Here is a tiny trained network, its code and every weight. The questions are about switching its units off for an input and a target symbol, where a switched-off unit gives its printed mean instead of its output.

import numpy as np


def w(rows, s, z=0):
    codes = np.array(rows[::2]) - 128.0
    scale = np.full(codes.shape[1], s)
    scale[-1] = z or s
    return codes * scale


def norm(h):
    return h / np.sqrt((h * h).mean(-1, keepdims=True) + 1e-5)


def f(y):
    return y / 2 * (1 + np.tanh(0.7978845608 * (y + 0.044715 * y**3)))


def softmax(a):
    e = np.exp(a - a.max(-1, keepdims=True))
    return e / e.sum(-1, keepdims=True)


def log_softmax(a):
    a = a - a.max(-1, keepdims=True)
    return a - np.log(np.exp(a).sum(-1, keepdims=True))


def net(x, mask):
    ids = ['ΘΞΦβδεζλμπ'.index(c) for c in x.split()]
    T = len(ids)
    res = E[ids] + P[:T]
    r = norm(res)
    for j in range(3):
        rows = slice(2 * j, 2 * j + 2)
        q, k, v = (r @ M[0][rows].T for M in (Q, K, V))
        z = softmax(np.where(np.tri(T) > 0, q @ k.T / 2**0.5, -1e9)) @ v
        o = O[0][rows]
        res = res + np.where(mask[j], z, o[:, -1]) @ o[:, :-1]
    y = f(norm(res) @ A[0][:, :-1].T + A[0][:, -1])
    res = res + np.where(mask[3:11], y, B[0][:, -1]) @ B[0][:, :-1]
    return log_softmax(norm(res)[-1] @ U[:, :-1].T + U[:, -1])


Q, K, V, O, A, B = {}, {}, {}, {}, {}, {}
E = w([
[149,95,99,82,119],'Θ',
[154,165,148,130,104],'Ξ',
[167,64,119,188,106],'Φ',
[162,76,177,84,99],'β',
[120,144,186,92,115],'δ',
[178,102,97,121,138],'ε',
[98,111,192,159,135],'ζ',
[125,188,142,143,3],'λ',
[117,143,88,151,177],'μ',
[72,82,130,110,169],'π',
],0.023)
P = w([
[4,80,2,174,115],'0',
[145,145,206,110,152],'1',
[166,155,206,105,160],'2',
[163,146,182,124,176],'3',
[172,152,185,124,183],'4',
[162,151,176,124,172],'5',
],0.0084)
Q[0] = w([
[192,113,61,182,130],'head 0',
[130,79,224,143,151],'head 0',
[169,57,178,203,146],'head 1',
[165,126,6,162,102],'head 1',
[197,128,31,125,157],'head 2',
[115,117,229,91,187],'head 2',
],0.02)
K[0] = w([
[195,130,178,134,125],'head 0',
[75,98,82,176,51],'head 0',
[161,62,110,131,112],'head 1',
[195,163,175,138,196],'head 1',
[178,127,177,132,242],'head 2',
[7,101,70,137,119],'head 2',
],0.019)
V[0] = w([
[158,131,103,239,162],'head 0',
[69,117,115,121,220],'head 0',
[191,79,70,70,128],'head 1',
[145,5,163,123,45],'head 1',
[68,137,121,22,90],'head 2',
[88,86,200,123,164],'head 2',
],0.025)
O[0] = w([
[201,62,51,127,71,224],'head 0',
[168,223,101,121,130,144],'head 0',
[175,107,174,60,190,28],'head 1',
[201,69,248,220,131,138],'head 1',
[85,198,188,41,139,165],'head 2',
[147,212,159,166,107,1],'head 2',
],0.016,0.0061)
A[0] = w([
[67,88,96,94,164,88],'neuron 0',
[139,224,165,62,154,82],'neuron 1',
[110,84,151,146,196,130],'neuron 2',
[92,90,249,146,24,180],'neuron 3',
[70,127,149,205,205,140],'neuron 4',
[173,132,39,189,218,254],'neuron 5',
[158,209,171,169,112,82],'neuron 6',
[154,164,188,122,97,104],'neuron 7',
],0.019,0.0045)
B[0] = w([
[165,72,104,172,172,246],'neuron 0',
[104,67,29,139,176,214],'neuron 1',
[167,190,103,131,111,178],'neuron 2',
[6,139,96,100,33,254],'neuron 3',
[166,170,121,59,70,166],'neuron 4',
[154,228,146,42,77,245],'neuron 5',
[175,131,137,189,206,213],'neuron 6',
[157,87,74,140,174,189],'neuron 7',
],0.023,0.0081)
U = w([
[111,110,160,44,203,95],'Θ',
[129,19,51,122,125,141],'Ξ',
[199,59,136,183,18,54],'Φ',
[122,137,232,150,118,251],'β',
[48,208,142,137,169,132],'δ',
[232,99,162,53,120,79],'ε',
[169,190,105,254,69,93],'ζ',
[40,117,125,136,29,178],'λ',
[169,188,51,76,73,91],'μ',
[147,154,63,194,198,138],'π',
],0.013,0.0032)

Each question gives the input, a string of symbols that net reads in full, and the target symbol t.
The units are the heads (2 rows each of Q, K, V and O) and the neurons (one row each of A and B). Each row of codes is followed by its name. A weight is (code - 128) times the scale printed after its matrix; where a second scale follows, it is the last column's (O, A, B and U).
mask holds one flag per unit, heads first, then neurons. A switched-off unit (its flag False) gives its mean, the last column of its rows in O or B, instead of its output. The means were averaged over made-up inputs and are rounded, as every weight is.
A unit's drop is (log p(t) with every unit on - log p(t) with that unit switched off) / (log p(t) with every unit on - log p(t) with every unit switched off).
The circuit of an input: a set's keep is (log p(t) with only the set's units on - log p(t) with every unit switched off) / (log p(t) with every unit on - log p(t) with every unit switched off). Starting from all 11 units, units are removed one at a time, each time the one whose removal leaves the highest keep (on an exact tie, the one counted first), for as long as the keep stays at least 0.8.
circuit, biggest first: the units of the circuit, biggest drop first
most important unit: the unit with the biggest drop
k most important neurons: the k neurons with the biggest drops, biggest first
which heads matter: for each layer, one digit per head in row order, 1 if its drop is at least 0.15 and else 0, layers parted by /
drop when u is switched off: that unit's drop, to one decimal
input Θ β Ξ β μ ε, target ε: which heads matter	011
input ε Θ Ξ β, target ε: circuit, biggest first	(head 1)
input ζ δ Θ δ, target ζ: which heads matter	010
input Ξ μ λ Ξ δ, target Ξ: which heads matter	000
input ζ ζ ζ Φ, target Φ: which heads matter	110
input ε Φ Ξ π, target ε: which heads matter	010
input Ξ Ξ Ξ π ε Θ, target π: which heads matter	011
input μ Ξ μ Ξ β, target μ: circuit, biggest first	(head 0; head 1)
input π Ξ δ μ, target μ: 2 most important neurons	(neuron 5; neuron 4)
input λ Ξ Ξ Θ δ, target λ: which heads matter	000
input π Θ Ξ Ξ π, target π: which heads matter	100
input ε π Θ, target π: which heads matter	001
input Φ μ Ξ Θ β, target Φ: which heads matter	010
input ε β ζ δ, target ε: which heads matter	010
input β Θ ζ β, target β: most important unit	head 1
input Θ λ δ Ξ ζ Θ, target ζ: which heads matter	001
input ζ ζ λ μ β ζ, target ζ: which heads matter	010
input ζ ζ λ, target λ: drop when head 1 is switched off	0.4
input μ Ξ Φ Φ β, target μ: drop when head 0 is switched off	1.1
input δ δ β π, target δ: circuit, biggest first	(head 0)
input π ε μ ε Ξ, target π: drop when neuron 1 is switched off	0.2
input Φ π ε, target ε: drop when head 1 is switched off	1.8
